Below is a small trained network, with its code and all its weights. Each question gives an input and a target symbol and asks what happens when units are switched off, that is, made to give their printed mean instead of their output.

import numpy as np


def w(rows, s, z=0):
    codes = np.array(rows[::2]) - 128.0
    scale = np.full(codes.shape[1], s)
    scale[-1] = z or s
    return codes * scale


def f(y):
    return y / 2 * (1 + np.tanh(0.7978845608 * (y + 0.044715 * y**3)))


def softmax(a):
    e = np.exp(a - a.max(-1, keepdims=True))
    return e / e.sum(-1, keepdims=True)


def log_softmax(a):
    a = a - a.max(-1, keepdims=True)
    return a - np.log(np.exp(a).sum(-1, keepdims=True))


def net(x, mask):
    ids = ['ΘΩαβγδεμξ'.index(c) for c in x.split()]
    T = len(ids)
    res = E[ids] + P[:T]
    r = res
    for j in range(2):
        rows = slice(3 * j, 3 * j + 3)
        q, k, v = (r @ M[0][rows].T for M in (Q, K, V))
        z = softmax(np.where(np.tri(T) > 0, q @ k.T / 3**0.5, -1e9)) @ v
        o = O[0][rows]
        res = res + np.where(mask[j], z, o[:, -1]) @ o[:, :-1]
    y = f(res @ A[0][:, :-1].T + A[0][:, -1])
    res = res + np.where(mask[2:14], y, B[0][:, -1]) @ B[0][:, :-1]
    return log_softmax(res[-1] @ U[:, :-1].T + U[:, -1])


Q, K, V, O, A, B = {}, {}, {}, {}, {}, {}
E = w([
[55,126,80,213],'Θ',
[106,98,39,157],'Ω',
[34,112,36,249],'α',
[103,153,145,192],'β',
[90,142,169,191],'γ',
[180,108,144,65],'δ',
[68,129,98,207],'ε',
[160,153,198,132],'μ',
[81,92,153,145],'ξ',
],0.011)
P = w([
[124,117,167,211],'0',
[134,51,169,148],'1',
[180,94,103,206],'2',
[95,186,113,108],'3',
[74,90,177,80],'4',
[191,59,100,207],'5',
[142,198,52,145],'6',
[45,141,177,43],'7',
[150,15,180,169],'8',
[207,163,17,181],'9',
[61,193,103,5],'10',
[109,49,235,110],'11',
[218,148,160,152],'12',
[184,150,134,55],'13',
],0.015)
Q[0] = w([
[131,111,157,121],'h1',
[103,165,87,95],'h1',
[183,106,186,72],'h1',
[87,25,190,107],'h2',
[184,59,137,200],'h2',
[3,81,132,43],'h2',
],0.015)
K[0] = w([
[113,146,129,142],'h1',
[133,54,125,128],'h1',
[153,110,125,115],'h1',
[206,160,119,178],'h2',
[123,253,83,125],'h2',
[180,78,114,178],'h2',
],0.018)
V[0] = w([
[148,162,148,123],'h1',
[121,113,151,79],'h1',
[7,145,149,88],'h1',
[48,66,83,172],'h2',
[121,83,199,130],'h2',
[161,45,81,50],'h2',
],0.013)
O[0] = w([
[65,133,95,165,88],'h1',
[136,132,127,151,69],'h1',
[173,177,173,151,68],'h1',
[247,140,174,141,253],'h2',
[90,113,179,160,160],'h2',
[162,42,119,129,99],'h2',
],0.014,0.0052)
A[0] = w([
[134,191,80,86,88],'n1',
[128,118,55,165,188],'n2',
[41,160,74,78,55],'n3',
[89,121,133,197,40],'n4',
[196,143,181,120,251],'n5',
[137,127,95,84,38],'n6',
[121,152,139,194,195],'n7',
[131,155,141,52,120],'n8',
[82,25,124,168,126],'n9',
[128,134,252,74,41],'n10',
[80,215,96,71,247],'n11',
[136,181,103,155,21],'n12',
],0.011,0.0028)
B[0] = w([
[110,130,117,172,126],'n1',
[109,112,209,76,152],'n2',
[131,97,153,178,143],'n3',
[123,142,162,103,140],'n4',
[86,110,103,178,255],'n5',
[147,222,77,105,127],'n6',
[116,94,127,89,159],'n7',
[121,141,121,186,148],'n8',
[217,173,134,113,188],'n9',
[155,138,86,152,202],'n10',
[2,70,84,102,139],'n11',
[136,130,117,151,136],'n12',
],0.0098,0.012)
U = w([
[132,186,63,148,42],'Θ',
[123,52,2,155,237],'Ω',
[134,161,50,165,3],'α',
[90,192,25,123,132],'β',
[96,175,59,137,82],'γ',
[152,154,169,71,160],'δ',
[123,174,67,146,48],'ε',
[67,64,59,156,44],'μ',
[111,87,181,192,182],'ξ',
],0.0085,0.0054)

Each question gives the input, a string of symbols that net reads in full, and the target symbol t.
The units are the heads (3 rows each of Q, K, V and O) and the neurons (one row each of A and B). Each row of codes is followed by its name. A weight is (code - 128) times the scale printed after its matrix; where a second scale follows, it is the last column's (O, A, B and U).
mask holds one flag per unit, heads first, then neurons. A switched-off unit (its flag False) gives its mean, the last column of its rows in O or B, instead of its output. The means were averaged over made-up inputs and are rounded, as every weight is.
A unit's drop is (log p(t) with every unit on - log p(t) with that unit switched off) / (log p(t) with every unit on - log p(t) with every unit switched off).
The circuit of an input: a set's keep is (log p(t) with only the set's units on - log p(t) with every unit switched off) / (log p(t) with every unit on - log p(t) with every unit switched off). Starting from the 12 units with the biggest drops (on a tie, the unit counted first), units are removed one at a time, each time the one whose removal leaves the highest keep (on an exact tie, the one counted first), for as long as the keep stays at least 0.8.
units of the circuit, in order: the units of the circuit, biggest drop first
most important unit: the unit with the biggest drop
k most important neurons: the k neurons with the biggest drops, biggest first
heads that matter: for each layer, one digit per head in row order, 1 if its drop is at least 0.15 and else 0, layers parted by /
input Ω Ω δ Θ Ω δ Θ α, target δ: most important unit	h2
input μ α δ α μ β γ Ω δ μ μ β Θ, target μ: heads that matter	01
input δ ξ δ ξ μ Ω, target ξ: units of the circuit, in order	[n2; h1]
input Θ δ δ α ξ ξ Ω β α Ω γ, target ξ: units of the circuit, in order	[h2; n5]
input δ δ ξ ε, target ξ: units of the circuit, in order	[h2; n10]
input Ω β Ω Ω ξ μ α, target ξ: units of the circuit, in order	[h2; n2]
input ξ μ γ δ δ β δ δ α, target δ: 4 most important neurons	[n9; n2; n5; n4]
input δ δ Ω δ δ δ δ δ μ α ε, target μ: heads that matter	00
input δ Ω α α δ ξ Ω, target δ: 3 most important neurons	[n2; n9; n5]
input δ α Ω β Ω δ ξ μ ξ ε, target μ: units of the circuit, in order	[h2; n11]
input μ δ Ω, target μ: units of the circuit, in order	[h2; n11; h1]
input ε μ μ μ γ α Ω β Ω δ Ω, target Ω: units of the circuit, in order	[h2; h1; n2]
input ε ε δ Ω μ ε Ω δ Ω Θ μ, target Ω: 2 most important neurons	[n10; n5]
input Θ δ β γ Ω δ δ Ω, target δ: units of the circuit, in order	[h2; n9; n5; n10]
input γ δ Ω α δ δ δ Ω ξ, target δ: 3 most important neurons	[n9; n5; n10]
input Ω δ δ δ δ δ δ ε Ω δ ε, target Ω: most important neuron	[n2]
input δ Θ μ δ δ β β, target δ: 2 most important neurons	[n5; n9]
input ξ Ω δ Θ ξ γ Ω, target ξ: units of the circuit, in order	[h2; n10]
input ε δ μ γ, target δ: 3 most important neurons	[n5; n9; n4]
input δ γ Ω δ δ γ μ, target δ: 3 most important neurons	[n5; n9; n10]
input ξ ξ Ω δ ξ, target Ω: 3 most important neurons	[n10; n5; n2]
input δ Ω μ δ ξ Θ, target δ: most important unit	n2
input δ ξ δ, target δ: 2 most important neurons	[n5; n9]
input γ δ ε ε, target δ: 2 most important neurons	[n9; n5]
input β ξ Θ β δ ε μ δ δ, target μ: 3 most important neurons	[n11; n3; n10]
